Below is a small trained network, with its code and all its weights. Each question gives an input and a target symbol and asks what happens when units are switched off, that is, made to give their printed mean instead of their output.

import numpy as np


def w(rows, s, z=0):
    codes = np.array(rows[::2]) - 128.0
    scale = np.full(codes.shape[1], s)
    scale[-1] = z or s
    return codes * scale


def f(y):
    return np.maximum(y, 0)


def softmax(a):
    e = np.exp(a - a.max(-1, keepdims=True))
    return e / e.sum(-1, keepdims=True)


def log_softmax(a):
    a = a - a.max(-1, keepdims=True)
    return a - np.log(np.exp(a).sum(-1, keepdims=True))


def net(x, mask):
    ids = ['ΓΔΛΞΦΩαεζημστ'.index(c) for c in x.split()]
    T = len(ids)
    res = E[ids] + P[:T]
    u = 0
    for l in range(2):
        r = res
        for j in range(2):
            rows = slice(2 * j, 2 * j + 2)
            q, k, v = (r @ M[l][rows].T for M in (Q, K, V))
            z = softmax(np.where(np.tri(T) > 0, q @ k.T / 2**0.5, -1e9)) @ v
            o = O[l][rows]
            res = res + np.where(mask[u + j], z, o[:, -1]) @ o[:, :-1]
        u += 2
        y = f(res @ A[l][:, :-1].T + A[l][:, -1])
        res = res + np.where(mask[u : u + 16], y, B[l][:, -1]) @ B[l][:, :-1]
        u += 16
    return log_softmax(res[-1] @ U[:, :-1].T + U[:, -1])


Q, K, V, O, A, B = {}, {}, {}, {}, {}, {}
E = w([
[119,208,138,190,111],'Γ',
[55,192,156,226,189],'Δ',
[229,174,147,134,179],'Λ',
[129,184,114,170,46],'Ξ',
[167,14,174,76,135],'Φ',
[112,138,179,63,241],'Ω',
[133,78,137,139,29],'α',
[56,145,83,102,64],'ε',
[58,39,115,162,144],'ζ',
[131,73,184,202,159],'η',
[219,103,175,104,124],'μ',
[133,199,165,117,253],'σ',
[36,152,84,124,129],'τ',
],0.0065)
P = w([
[41,135,72,81,127],'0',
[209,104,8,193,185],'1',
[22,131,183,121,118],'2',
[225,106,28,172,195],'3',
[31,130,220,119,125],'4',
[234,101,39,148,207],'5',
[34,115,239,110,140],'6',
[244,105,50,131,213],'7',
[38,121,254,105,153],'8',
[247,102,43,132,211],'9',
],0.0024)
Q[0] = w([
[48,138,254,184,67],'0.h1',
[157,90,108,91,110],'0.h1',
[90,121,117,136,102],'0.h2',
[158,118,150,82,146],'0.h2',
],0.019)
K[0] = w([
[212,170,251,5,203],'0.h1',
[78,69,132,187,99],'0.h1',
[113,151,105,148,94],'0.h2',
[162,157,136,96,171],'0.h2',
],0.019)
V[0] = w([
[208,122,131,2,207],'0.h1',
[158,138,128,53,170],'0.h1',
[171,113,181,113,174],'0.h2',
[81,115,120,185,71],'0.h2',
],0.0085)
O[0] = w([
[55,139,254,232,76,2],'0.h1',
[77,156,188,182,104,56],'0.h1',
[207,121,155,65,181,103],'0.h2',
[58,155,173,197,121,226],'0.h2',
],0.0041,0.00062)
A[0] = w([
[55,195,145,123,175,82],'0.n1',
[107,215,50,13,101,143],'0.n2',
[186,88,157,62,102,159],'0.n3',
[144,150,105,136,88,21],'0.n4',
[139,200,92,96,224,190],'0.n5',
[250,142,148,127,156,201],'0.n6',
[119,53,90,66,67,137],'0.n7',
[219,253,116,178,205,37],'0.n8',
[156,188,80,127,82,135],'0.n9',
[25,129,160,138,147,85],'0.n10',
[66,160,131,130,98,51],'0.n11',
[182,23,119,188,174,135],'0.n12',
[145,115,252,63,172,253],'0.n13',
[145,168,182,159,38,64],'0.n14',
[52,153,144,118,50,81],'0.n15',
[249,194,93,141,46,179],'0.n16',
],0.0079,0.0016)
B[0] = w([
[151,38,140,118,103,183],'0.n1',
[213,121,148,179,221,180],'0.n2',
[96,135,149,112,42,194],'0.n3',
[148,148,103,121,148,130],'0.n4',
[14,87,179,148,176,229],'0.n5',
[158,237,167,93,105,240],'0.n6',
[111,83,178,187,59,195],'0.n7',
[171,102,247,169,48,208],'0.n8',
[128,155,135,189,160,162],'0.n9',
[61,116,137,70,63,210],'0.n10',
[178,145,135,90,159,160],'0.n11',
[198,120,80,56,140,235],'0.n12',
[115,175,164,20,144,252],'0.n13',
[61,84,91,60,152,161],'0.n14',
[158,134,192,73,172,184],'0.n15',
[173,221,50,165,75,208],'0.n16',
],0.016,0.0026)
Q[1] = w([
[86,69,191,40,119],'1.h1',
[51,147,177,166,95],'1.h1',
[109,95,220,7,67],'1.h2',
[175,101,50,125,121],'1.h2',
],0.018)
K[1] = w([
[176,140,191,38,131],'1.h1',
[38,198,232,123,46],'1.h1',
[177,137,209,10,93],'1.h2',
[170,69,45,104,105],'1.h2',
],0.013)
V[1] = w([
[178,92,2,101,230],'1.h1',
[158,162,121,174,68],'1.h1',
[188,20,224,163,104],'1.h2',
[234,62,99,21,77],'1.h2',
],0.009)
O[1] = w([
[205,77,30,123,110,2],'1.h1',
[112,188,129,177,110,123],'1.h1',
[224,52,230,148,171,160],'1.h2',
[254,83,111,75,74,196],'1.h2',
],0.0068,0.0091)
A[1] = w([
[61,19,94,155,125,145],'1.n1',
[137,200,122,64,156,58],'1.n2',
[178,193,24,99,112,133],'1.n3',
[150,42,162,191,9,126],'1.n4',
[155,133,67,173,163,253],'1.n5',
[131,109,98,130,130,94],'1.n6',
[2,142,44,42,79,178],'1.n7',
[232,127,102,88,205,145],'1.n8',
[94,13,103,67,154,113],'1.n9',
[26,71,91,66,239,118],'1.n10',
[208,180,119,143,108,83],'1.n11',
[111,67,71,166,49,135],'1.n12',
[140,39,173,172,221,143],'1.n13',
[193,102,205,216,125,181],'1.n14',
[174,84,157,87,199,109],'1.n15',
[157,78,167,172,26,125],'1.n16',
],0.0077,0.0052)
B[1] = w([
[150,141,114,219,56,165],'1.n1',
[98,71,89,170,110,198],'1.n2',
[170,165,214,186,155,219],'1.n3',
[55,81,147,176,66,209],'1.n4',
[102,157,39,190,196,186],'1.n5',
[139,92,122,122,140,137],'1.n6',
[100,219,31,75,96,190],'1.n7',
[62,163,162,97,214,229],'1.n8',
[254,154,112,109,131,211],'1.n9',
[157,161,218,240,96,216],'1.n10',
[192,147,68,104,107,210],'1.n11',
[184,95,83,145,67,164],'1.n12',
[138,29,59,145,165,228],'1.n13',
[56,168,76,81,130,254],'1.n14',
[192,76,155,84,148,223],'1.n15',
[101,60,125,102,63,217],'1.n16',
],0.018,0.0071)
U = w([
[47,200,204,144,155,252],'Γ',
[41,35,101,150,95,52],'Δ',
[131,172,3,14,98,160],'Λ',
[164,200,86,176,174,104],'Ξ',
[165,51,146,29,91,80],'Φ',
[145,75,240,166,182,108],'Ω',
[162,85,73,188,17,70],'α',
[83,109,27,142,184,209],'ε',
[224,67,55,134,165,174],'ζ',
[178,178,130,62,242,102],'η',
[249,191,185,148,89,65],'μ',
[85,66,88,65,208,111],'σ',
[120,92,141,249,131,114],'τ',
],0.0041,0.0029)

Each question gives the input, a string of symbols that net reads in full, and the target symbol t.
The units are the heads (2 rows each of Q, K, V and O) and the neurons (one row each of A and B). Each row of codes is followed by its name. A weight is (code - 128) times the scale printed after its matrix; where a second scale follows, it is the last column's (O, A, B and U).
mask holds one flag per unit, layer by layer, with each layer's heads first. A switched-off unit (its flag False) gives its mean, the last column of its rows in O or B, instead of its output. The means were averaged over made-up inputs and are rounded, as every weight is.
A unit's drop is (log p(t) with every unit on - log p(t) with that unit switched off) / (log p(t) with every unit on - log p(t) with every unit switched off).
The circuit of an input: a set's keep is (log p(t) with only the set's units on - log p(t) with every unit switched off) / (log p(t) with every unit on - log p(t) with every unit switched off). Starting from the 12 units with the biggest drops (on a tie, the unit counted first), units are removed one at a time, each time the one whose removal leaves the highest keep (on an exact tie, the one counted first), for as long as the keep stays at least 0.8.
circuit, biggest first: the units of the circuit, biggest drop first
most important unit: the unit with the biggest drop
top k neurons: the k neurons with the biggest drops, biggest first
top k neurons in layer l: the k neurons of layer l with the biggest drops, biggest first
which heads matter: for each layer, one digit per head in row order, 1 if its drop is at least 0.15 and else 0, layers parted by /
input σ α μ ζ Φ ζ μ ε ε, target Λ: circuit, biggest first => 1.n7, 0.n8, 0.n10
input Γ Λ η, target Γ: which heads matter => 10 / 10
input Λ Λ ζ η, target η: most important unit => 0.n12
input μ Ξ Δ, target Λ: circuit, biggest first => 1.n7, 1.h2, 0.n10, 0.n8
input Λ α ζ Δ τ, target Γ: top 3 neurons => 0.n13, 0.n8, 0.n6
input Ω μ Λ ζ η σ τ, target Ω: top 3 neurons => 0.n6, 0.n8, 0.n5
input Λ Ω α μ η Ω Γ Ω Γ, target μ: top 2 neurons => 0.n13, 1.n10
input η σ Φ τ ε, target Φ: top 3 neurons => 0.n13, 0.n3, 0.n5
input σ ζ Ξ Δ Γ, target Ω: top 2 neurons => 0.n1, 0.n13
input ζ τ Φ Γ τ, target Φ: which heads matter => 00 / 01
input ζ Ξ Ξ Λ Γ, target Γ: circuit, biggest first => 0.n8, 1.h1, 0.n6, 1.n13
input Λ Ω Φ Γ η τ Λ ζ, target ζ: top 3 neurons => 0.n12, 0.n6, 0.n8
input Γ ζ ζ τ Γ, target ε: which heads matter => 10 / 11
input Φ μ ζ α ζ Φ, target Φ: circuit, biggest first => 1.h2, 0.n12, 1.n16, 1.n15
input Φ μ τ, target Λ: top 4 neurons => 0.n6, 0.n8, 1.n7, 0.n10
input μ μ η ζ ζ η ζ ε σ τ, target τ: which heads matter => 00 / 01
input Δ μ Λ Δ ζ μ ζ, target Λ: top 2 neurons => 0.n6, 0.n16
input μ τ Γ τ α Ω σ ζ ζ, target Ω: top 3 neurons => 0.n1, 0.n13, 1.n10
input ζ Φ Δ Λ ζ, target Γ: top 4 neurons in layer 0 => 0.n8, 0.n6, 0.n16, 0.n5
input η Ω τ, target μ: top 4 neurons => 1.n10, 0.n10, 0.n6, 1.n9
input Δ η μ τ Ξ ε η μ ζ, target Λ: top 3 neurons => 1.n7, 0.n16, 0.n10
input ζ μ Ξ, target Λ: top 3 neurons => 0.n16, 1.n7, 0.n14
input ζ α η τ Λ Λ σ, target Ω: top 4 neurons => 0.n13, 0.n1, 0.n16, 0.n5
input Ω ε ε μ Ξ ζ α ζ ε, target Λ: which heads matter => 11 / 01
input ζ α Ω Φ Γ μ Ξ Ξ α, target Λ: which heads matter => 11 / 01
input η ε Λ Γ, target Γ: which heads matter => 00 / 11
input Δ α τ ε Δ η Λ σ, target σ: top 2 neurons in layer 1 => 1.n13, 1.n14
input α ζ τ, target ζ: top 2 neurons => 0.n2, 1.n13
